Below are the code and all the weights of a small trained network. Each question names an input and a target symbol and asks about switching units off, where a switched-off unit gives its printed mean instead of its output.

import numpy as np


def w(rows, s, z=0):
    codes = np.array(rows[::2]) - 128.0
    scale = np.full(codes.shape[1], s)
    scale[-1] = z or s
    return codes * scale


def f(y):
    return y / 2 * (1 + np.tanh(0.7978845608 * (y + 0.044715 * y**3)))


def softmax(a):
    e = np.exp(a - a.max(-1, keepdims=True))
    return e / e.sum(-1, keepdims=True)


def log_softmax(a):
    a = a - a.max(-1, keepdims=True)
    return a - np.log(np.exp(a).sum(-1, keepdims=True))


def net(x, mask):
    ids = ['ΦΨΩβγζη'.index(c) for c in x.split()]
    T = len(ids)
    res = E[ids] + P[:T]
    u = 0
    for l in range(2):
        r = res
        for j in range(2):
            rows = slice(2 * j, 2 * j + 2)
            q, k, v = (r @ M[l][rows].T for M in (Q, K, V))
            z = softmax(np.where(np.tri(T) > 0, q @ k.T / 2**0.5, -1e9)) @ v
            o = O[l][rows]
            res = res + np.where(mask[u + j], z, o[:, -1]) @ o[:, :-1]
        u += 2
        y = f(res @ A[l][:, :-1].T + A[l][:, -1])
        res = res + np.where(mask[u : u + 8], y, B[l][:, -1]) @ B[l][:, :-1]
        u += 8
    return log_softmax(res[-1] @ U[:, :-1].T + U[:, -1])


Q, K, V, O, A, B = {}, {}, {}, {}, {}, {}
E = w([
[214,77,109],'Φ',
[193,106,104],'Ψ',
[248,8,116],'Ω',
[106,31,87],'β',
[103,160,134],'γ',
[224,165,171],'ζ',
[118,164,119],'η',
],0.015)
P = w([
[172,146,195],'0',
[150,152,71],'1',
[120,134,95],'2',
[80,80,203],'3',
[114,123,157],'4',
[182,181,50],'5',
[117,119,138],'6',
[36,48,246],'7',
],0.014)
Q[0] = w([
[149,172,1],'0.h1',
[147,179,16],'0.h1',
[144,170,48],'0.h2',
[129,125,162],'0.h2',
],0.012)
K[0] = w([
[80,79,250],'0.h1',
[89,75,229],'0.h1',
[103,103,245],'0.h2',
[139,177,134],'0.h2',
],0.012)
V[0] = w([
[95,172,165],'0.h1',
[98,71,3],'0.h1',
[110,84,255],'0.h2',
[187,165,50],'0.h2',
],0.0092)
O[0] = w([
[200,137,253,47],'0.h1',
[150,140,82,60],'0.h1',
[72,75,143,96],'0.h2',
[180,158,56,253],'0.h2',
],0.0083,0.0032)
A[0] = w([
[58,121,70,193],'0.n1',
[153,162,20,251],'0.n2',
[151,126,108,87],'0.n3',
[140,98,68,45],'0.n4',
[173,248,111,237],'0.n5',
[130,157,114,36],'0.n6',
[104,185,137,203],'0.n7',
[183,244,127,236],'0.n8',
],0.013,0.0032)
B[0] = w([
[140,29,104,174],'0.n1',
[108,99,222,254],'0.n2',
[144,133,164,141],'0.n3',
[127,99,174,170],'0.n4',
[198,92,254,198],'0.n5',
[131,111,170,118],'0.n6',
[151,40,230,148],'0.n7',
[161,185,192,198],'0.n8',
],0.0083,0.0084)
Q[1] = w([
[156,129,100],'1.h1',
[110,110,77],'1.h1',
[136,7,47],'1.h2',
[241,254,89],'1.h2',
],0.0095)
K[1] = w([
[153,120,161],'1.h1',
[128,115,109],'1.h1',
[169,72,117],'1.h2',
[126,114,253],'1.h2',
],0.012)
V[1] = w([
[148,79,77],'1.h1',
[180,226,2],'1.h1',
[248,120,44],'1.h2',
[117,148,50],'1.h2',
],0.0065)
O[1] = w([
[155,147,149,104],'1.h1',
[165,59,223,2],'1.h1',
[53,2,219,127],'1.h2',
[146,27,82,56],'1.h2',
],0.0063,0.013)
A[1] = w([
[50,150,63,208],'1.n1',
[30,71,51,138],'1.n2',
[147,69,111,121],'1.n3',
[52,178,184,128],'1.n4',
[102,77,47,73],'1.n5',
[56,100,70,173],'1.n6',
[203,167,155,12],'1.n7',
[151,6,148,100],'1.n8',
],0.013,0.011)
B[1] = w([
[61,111,43,194],'1.n1',
[133,164,248,218],'1.n2',
[114,123,75,179],'1.n3',
[172,103,55,254],'1.n4',
[154,150,161,164],'1.n5',
[93,138,172,198],'1.n6',
[39,126,110,210],'1.n7',
[150,116,69,252],'1.n8',
],0.012,0.007)
U = w([
[125,83,121,176],'Φ',
[65,100,61,78],'Ψ',
[191,28,95,160],'Ω',
[75,63,181,131],'β',
[252,101,235,153],'γ',
[183,213,158,164],'ζ',
[136,138,47,3],'η',
],0.011,0.0047)

Each question gives the input, a string of symbols that net reads in full, and the target symbol t.
The units are the heads (2 rows each of Q, K, V and O) and the neurons (one row each of A and B). Each row of codes is followed by its name. A weight is (code - 128) times the scale printed after its matrix; where a second scale follows, it is the last column's (O, A, B and U).
mask holds one flag per unit, layer by layer, with each layer's heads first. A switched-off unit (its flag False) gives its mean, the last column of its rows in O or B, instead of its output. The means were averaged over made-up inputs and are rounded, as every weight is.
A unit's drop is (log p(t) with every unit on - log p(t) with that unit switched off) / (log p(t) with every unit on - log p(t) with every unit switched off).
The circuit of an input: a set's keep is (log p(t) with only the set's units on - log p(t) with every unit switched off) / (log p(t) with every unit on - log p(t) with every unit switched off). Starting from the 12 units with the biggest drops (on a tie, the unit counted first), units are removed one at a time, each time the one whose removal leaves the highest keep (on an exact tie, the one counted first), for as long as the keep stays at least 0.8.
circuit, biggest first: the units of the circuit, biggest drop first
unit that matters most: the unit with the biggest drop
top k neurons: the k neurons with the biggest drops, biggest first
k most important neurons of layer l: the k neurons of layer l with the biggest drops, biggest first
which heads matter: for each layer, one digit per head in row order, 1 if its drop is at least 0.15 and else 0, layers parted by /
input η ζ Ψ, target ζ: circuit, biggest first : 0.h1, 1.h2, 0.n1
input γ Φ γ β Ψ η γ, target γ: circuit, biggest first : 0.h2, 0.n5, 0.n7, 1.n7
input η Ψ γ η Ω ζ η γ, target Ψ: unit that matters most : 0.h2
input β Ψ η Ω ζ η, target β: circuit, biggest first : 0.h2, 1.n2, 0.h1, 0.n1
input Ψ β Φ Ψ Ψ Φ γ, target γ: circuit, biggest first : 0.h2, 0.n5, 1.n1, 0.n7
input ζ β Ψ γ Ψ Ψ Ψ Ψ, target γ: which heads matter : 11 / 00
input Ω Ω γ Ψ, target β: circuit, biggest first : 0.h1, 1.n2, 1.h2
input β η β β η γ γ Ω, target Ω: which heads matter : 01 / 01
input γ Ω ζ ζ η η, target Ψ: top 2 neurons : 1.n1, 0.n5
input ζ ζ Φ, target Ψ: which heads matter : 10 / 00
input β η ζ η β Ψ Φ Φ, target γ: which heads matter : 11 / 00
input ζ Ψ Φ η Φ Ω γ, target Ω: which heads matter : 11 / 01
input η γ Ω η, target η: which heads matter : 11 / 00
input Φ Ψ Ψ, target Ω: unit that matters most : 0.h1
input η Ω Ω Φ ζ γ Ψ Ψ, target η: 4 most important neurons of layer 0 : 0.n2, 0.n5, 0.n1, 0.n7
input Ψ ζ Ψ, target γ: circuit, biggest first : 0.n2, 1.n1
input Ψ η Φ, target γ: circuit, biggest first : 1.n1, 0.n2
input η ζ η η Ω β, target β: which heads matter : 01 / 00
input ζ Ψ Φ ζ Φ Φ, target Ψ: circuit, biggest first : 0.h2, 0.n5
input Ω β η γ Φ Φ ζ η, target Ω: unit that matters most : 0.h2
input ζ Ψ η Φ Ψ ζ η γ, target Ψ: which heads matter : 01 / 00
input γ Ω β Ω η η Ψ γ, target ζ: circuit, biggest first : 0.h2, 1.h2
input β η Ω η η Ω Ψ ζ, target ζ: which heads matter : 01 / 01
input ζ β ζ Ω Ω Ω γ, target β: circuit, biggest first : 0.h1, 0.n1, 1.h2
input Ω Ω Ψ Ψ ζ ζ η η, target Ψ: circuit, biggest first : 1.n1, 0.n5
